Below are the code and all the weights of a small trained network. Each question names an input and a class and asks about switching units off, where a switched-off unit gives its printed mean instead of its output.

import numpy as np


def w(rows, s, z=0):
    codes = np.array(rows[::2]) - 128.0
    scale = np.full(codes.shape[1], s)
    scale[-1] = z or s
    return codes * scale


def f(y):
    return y / 2 * (1 + np.tanh(0.7978845608 * (y + 0.044715 * y**3)))


def log_softmax(a):
    a = a - a.max(-1, keepdims=True)
    return a - np.log(np.exp(a).sum(-1, keepdims=True))


def net(x, mask):
    res = np.array(x, float).reshape(1, 5) / 4 @ E
    y = f(res @ A[0][:, :-1].T + A[0][:, -1])
    res = res + np.where(mask, y, B[0][:, -1]) @ B[0][:, :-1]
    return log_softmax(res[-1] @ U[:, :-1].T + U[:, -1])


A, B = {}, {}
E = w([
[176,133,146,7],'x0',
[75,2,136,112],'x1',
[125,128,126,128],'x2',
[128,128,125,128],'x3',
[127,129,130,128],'x4',
],0.0067)
A[0] = w([
[145,170,121,136,129],'N0',
[126,129,128,127,139],'N1',
[136,125,126,122,37],'N2',
[133,168,124,132,81],'N3',
[123,118,116,208,48],'N4',
[130,138,127,130,103],'N5',
[151,120,116,107,3],'N6',
[131,135,129,130,127],'N7',
[133,142,135,8,38],'N8',
[131,128,127,124,62],'N9',
[115,65,138,123,139],'N10',
[113,130,121,154,22],'N11',
[114,132,124,142,17],'N12',
[119,121,118,204,56],'N13',
[111,128,127,189,56],'N14',
[138,252,134,139,114],'N15',
[108,131,128,177,50],'N16',
[119,98,138,124,124],'N17',
[128,128,128,129,116],'N18',
[107,9,125,116,129],'N19',
[149,126,111,57,36],'N20',
[137,165,123,133,98],'N21',
[138,150,123,133,96],'N22',
[125,118,132,127,131],'N23',
[133,127,126,122,70],'N24',
[136,151,125,133,77],'N25',
[115,91,138,122,79],'N26',
],0.02,0.0012)
B[0] = w([
[114,129,75,110,160],'N0',
[130,130,130,125,129],'N1',
[135,141,133,135,124],'N2',
[125,135,94,105,149],'N3',
[143,133,213,177,195],'N4',
[126,123,124,121,128],'N5',
[131,118,147,142,133],'N6',
[121,122,124,125,129],'N7',
[130,120,252,216,231],'N8',
[128,126,130,130,124],'N9',
[121,135,57,90,190],'N10',
[119,123,156,139,139],'N11',
[133,129,146,133,128],'N12',
[136,110,212,166,192],'N13',
[131,117,192,158,178],'N14',
[126,132,7,58,235],'N15',
[129,119,180,149,165],'N16',
[122,117,96,119,150],'N17',
[128,124,127,129,127],'N18',
[126,149,14,58,255],'N19',
[131,116,199,167,184],'N20',
[116,121,95,105,149],'N21',
[111,123,112,113,137],'N22',
[124,125,115,134,131],'N23',
[130,129,134,128,125],'N24',
[123,127,114,108,135],'N25',
[135,145,92,111,156],'N26',
],0.028,0.0093)
U = w([
[134,142,2,46,253],'0',
[151,103,248,194,3],'1',
],0.0071,0.00037)

Each question gives the input, the list of numbers given to net, and the class t.
The units are the neurons (one row each of A and B). Each row of codes is followed by its name. A weight is (code - 128) times the scale printed after its matrix; where a second scale follows, it is the last column's (A, B and U).
mask holds one flag per neuron, in row order. A switched-off neuron (its flag False) gives its mean, the last column of its row in B, instead of its output. The means were averaged over made-up inputs and are rounded, as every weight is.
A unit's drop is (log p(t) with every unit on - log p(t) with that unit switched off) / (log p(t) with every unit on - log p(t) with every unit switched off).
The circuit of an input: a set's keep is (log p(t) with only the set's units on - log p(t) with every unit switched off) / (log p(t) with every unit on - log p(t) with every unit switched off). Starting from the 12 units with the biggest drops (on a tie, the unit counted first), units are removed one at a time, each time the one whose removal leaves the highest keep (on an exact tie, the one counted first), for as long as the keep stays at least 0.8.
units of the circuit, in order: the units of the circuit, biggest drop first
top k neurons: the k neurons with the biggest drops, biggest first
drop of u: that unit's drop, to one decimal
input [6,5,-3,5,2], class 1: top 2 neurons -> (N8 N15)
input [8,4,-8,-4,0], class 1: units of the circuit, in order -> (N8)
input [4,3,-4,2,-2], class 1: top 2 neurons -> (N15 N8)
input [5,4,-8,-1,0], class 1: top 3 neurons -> (N8 N15 N20)
input [7,-6,-6,6,-4], class 1: top 3 neurons -> (N8 N19 N20)
input [-8,-6,4,0,-6], class 1: top 3 neurons -> (N4 N13 N19)
input [-8,7,6,3,1], class 1: top 4 neurons -> (N4 N13 N15 N14)
input [8,4,0,4,-6], class 1: drop of N8 -> 0.8
input [-6,-4,-6,-2,-8], class 1: drop of N19 -> 0.2
input [-5,-3,-4,6,7], class 1: drop of N19 -> 0.3
